Below are the code and all the weights of a small trained network. Each question names an input and a target symbol and asks about switching units off, where a switched-off unit gives its printed mean instead of its output.

import numpy as np


def w(rows, s, z=0):
    codes = np.array(rows[::2]) - 128.0
    scale = np.full(codes.shape[1], s)
    scale[-1] = z or s
    return codes * scale


def norm(h):
    return h / np.sqrt((h * h).mean(-1, keepdims=True) + 1e-5)


def f(y):
    return np.maximum(y, 0)


def softmax(a):
    e = np.exp(a - a.max(-1, keepdims=True))
    return e / e.sum(-1, keepdims=True)


def log_softmax(a):
    a = a - a.max(-1, keepdims=True)
    return a - np.log(np.exp(a).sum(-1, keepdims=True))


def net(x, mask):
    ids = ['αβγδεζθλτφω'.index(c) for c in x.split()]
    T = len(ids)
    res = E[ids] + P[:T]
    q, k, v = (norm(res) @ M[0].T for M in (Q, K, V))
    z = softmax(np.where(np.tri(T) > 0, q @ k.T / 3**0.5, -1e9)) @ v
    res = res + np.where(mask[0], z, O[0][:, -1]) @ O[0][:, :-1]
    y = f(norm(res) @ A[0][:, :-1].T + A[0][:, -1])
    res = res + np.where(mask[1:13], y, B[0][:, -1]) @ B[0][:, :-1]
    return log_softmax(norm(res)[-1] @ U[:, :-1].T + U[:, -1])


Q, K, V, O, A, B = {}, {}, {}, {}, {}, {}
E = w([
[78,149,172,92,174,123,164,140,129,62,234,170],'α',
[141,14,126,163,40,131,149,217,123,136,104,84],'β',
[66,43,133,115,129,158,142,136,199,94,72,137],'γ',
[144,173,155,161,170,253,166,143,90,142,135,225],'δ',
[64,166,67,97,107,184,129,167,87,108,112,132],'ε',
[94,101,43,118,190,110,121,106,148,218,201,162],'ζ',
[14,149,75,122,123,156,147,156,98,124,147,110],'θ',
[88,98,180,209,108,53,133,196,150,119,83,58],'λ',
[176,203,58,140,108,156,206,52,114,88,177,103],'τ',
[87,218,109,128,59,164,86,128,70,177,81,202],'φ',
[91,199,153,113,128,33,127,68,124,163,99,51],'ω',
],0.017)
P = w([
[153,184,187,80,154,181,112,170,246,110,169,101],'0',
[142,150,161,105,115,150,156,162,186,136,131,136],'1',
[152,131,141,107,123,139,146,143,146,116,104,138],'2',
[135,118,119,115,140,126,126,118,117,97,93,141],'3',
[122,107,94,123,157,117,114,96,93,77,86,152],'4',
[124,92,81,127,168,111,119,74,71,78,76,157],'5',
],0.012)
Q[0] = w([
[229,150,164,210,160,100,123,149,254,177,185,119],'h0',
[132,164,106,93,161,167,177,70,65,116,147,110],'h0',
[128,198,173,189,151,124,184,138,88,52,92,93],'h0',
],0.0087)
K[0] = w([
[108,251,124,99,74,197,67,171,238,179,164,63],'h0',
[149,194,80,119,139,39,33,20,20,177,113,218],'h0',
[132,181,202,239,73,15,129,97,107,99,3,84],'h0',
],0.0056)
V[0] = w([
[154,58,149,208,119,214,22,190,106,106,117,244],'h0',
[103,180,201,144,127,65,20,161,147,255,154,119],'h0',
[209,86,164,202,156,184,183,160,212,74,172,89],'h0',
],0.0051)
O[0] = w([
[18,7,161,255,154,221,174,166,184,170,181,17,82],'h0',
[83,34,101,84,222,112,143,142,34,80,77,25,208],'h0',
[100,93,78,202,141,146,79,15,93,127,131,225,249],'h0',
],0.0084,0.0019)
A[0] = w([
[101,89,170,120,202,125,163,160,157,110,119,188,194],'n0',
[181,187,186,65,139,58,102,110,174,108,99,134,179],'n1',
[60,212,157,76,92,96,150,187,73,80,198,152,79],'n2',
[162,244,131,66,150,78,89,105,161,126,178,171,166],'n3',
[115,126,160,135,108,164,132,143,241,234,196,155,111],'n4',
[56,59,35,133,125,141,134,63,136,190,67,50,140],'n5',
[117,119,240,154,143,145,95,104,255,126,122,139,252],'n6',
[129,140,239,135,191,123,188,174,184,101,146,15,140],'n7',
[121,151,68,129,73,138,73,58,112,134,95,220,192],'n8',
[126,63,107,129,77,140,78,152,2,115,109,125,159],'n9',
[105,106,88,220,90,191,135,68,154,162,150,153,122],'n10',
[121,154,119,95,144,40,199,148,147,248,100,58,241],'n11',
],0.0075,0.0027)
B[0] = w([
[132,159,71,154,45,143,73,164,182,157,32,108,227],'n0',
[179,110,160,153,112,92,113,161,2,197,168,24,187],'n1',
[177,87,158,139,143,110,131,54,169,199,112,126,218],'n2',
[98,63,106,177,100,188,93,163,102,129,83,138,217],'n3',
[233,136,175,150,193,9,64,133,149,192,212,116,202],'n4',
[163,138,12,105,61,165,111,152,45,97,184,157,254],'n5',
[103,171,14,46,130,58,213,148,113,117,92,89,236],'n6',
[28,225,171,143,75,208,175,162,82,19,165,80,215],'n7',
[92,119,134,145,187,84,163,159,123,46,148,137,219],'n8',
[174,76,107,103,203,135,169,87,209,170,200,83,228],'n9',
[150,81,208,78,83,93,122,65,103,84,99,94,229],'n10',
[118,180,111,156,140,137,52,161,197,32,123,150,207],'n11',
],0.0073,0.0067)
U = w([
[125,135,136,147,87,179,55,107,164,204,64,106,171],'α',
[185,82,129,136,44,125,152,169,104,196,254,87,80],'β',
[144,139,81,43,147,97,150,81,221,161,58,100,73],'γ',
[146,153,142,143,93,121,93,56,56,38,227,204,96],'δ',
[118,151,218,191,232,75,109,94,181,119,231,99,250],'ε',
[142,145,106,132,161,141,16,252,184,175,199,146,111],'ζ',
[110,137,147,177,104,100,130,201,89,198,131,182,138],'θ',
[67,173,108,126,58,173,164,186,115,66,131,77,127],'λ',
[37,102,165,116,162,174,87,42,135,103,50,199,151],'τ',
[94,128,60,93,210,125,187,64,107,155,214,141,93],'φ',
[204,153,157,41,155,118,93,133,39,137,89,81,80],'ω',
],0.0076,0.0022)

Each question gives the input, a string of symbols that net reads in full, and the target symbol t.
The units are the heads (3 rows each of Q, K, V and O) and the neurons (one row each of A and B). Each row of codes is followed by its name. A weight is (code - 128) times the scale printed after its matrix; where a second scale follows, it is the last column's (O, A, B and U).
mask holds one flag per unit, heads first, then neurons. A switched-off unit (its flag False) gives its mean, the last column of its rows in O or B, instead of its output. The means were averaged over made-up inputs and are rounded, as every weight is.
A unit's drop is (log p(t) with every unit on - log p(t) with that unit switched off) / (log p(t) with every unit on - log p(t) with every unit switched off).
The circuit of an input: a set's keep is (log p(t) with only the set's units on - log p(t) with every unit switched off) / (log p(t) with every unit on - log p(t) with every unit switched off). Starting from the 12 units with the biggest drops (on a tie, the unit counted first), units are removed one at a time, each time the one whose removal leaves the highest keep (on an exact tie, the one counted first), for as long as the keep stays at least 0.8.
circuit, biggest first: the units of the circuit, biggest drop first
most important unit: the unit with the biggest drop
k most important neurons: the k neurons with the biggest drops, biggest first
drop when u is switched off: that unit's drop, to one decimal
input λ φ λ φ, target φ: circuit, biggest first	[n9; h0; n0; n8]
input ζ θ φ ε θ λ, target λ: circuit, biggest first	[h0; n7; n4]
input θ λ φ α, target λ: circuit, biggest first	[h0; n7]
input γ γ β δ, target ε: 4 most important neurons	[n4; n5; n10; n3]
input δ λ δ λ θ θ, target α: circuit, biggest first	[h0; n2; n6; n3]
input τ ε ε λ ω φ, target ω: circuit, biggest first	[h0; n2]
input φ ζ δ ζ θ ε, target α: circuit, biggest first	[h0; n2; n6; n5]
input δ λ γ φ, target ε: most important neuron	[n8]
input δ λ ζ θ, target γ: 2 most important neurons	[n2; n7]
input λ ω φ λ ε, target φ: circuit, biggest first	[n9; n0]
input β λ λ τ α φ, target τ: 4 most important neurons	[n5; n8; n4; n6]
input γ ζ θ, target γ: circuit, biggest first	[h0; n2]
input γ ζ τ, target δ: circuit, biggest first	[h0; n8]
input λ φ δ λ ζ δ, target τ: most important unit	n5
input γ φ φ τ, target λ: circuit, biggest first	[h0; n7]
input φ γ α, target λ: 2 most important neurons	[n7; n0]
input θ δ λ τ γ ζ, target ζ: circuit, biggest first	[h0; n11]
input λ ζ τ φ, target θ: 2 most important neurons	[n8; n10]
input λ γ θ θ, target α: 3 most important neurons	[n2; n3; n5]
input φ δ β φ, target δ: most important unit	h0
input δ β γ ζ α, target α: 3 most important neurons	[n2; n0; n3]
input β τ φ λ β γ, target γ: 4 most important neurons	[n6; n4; n7; n10]
input δ γ γ θ α, target θ: 2 most important neurons	[n3; n9]
input φ γ φ φ, target λ: drop when h0 is switched off	3.2
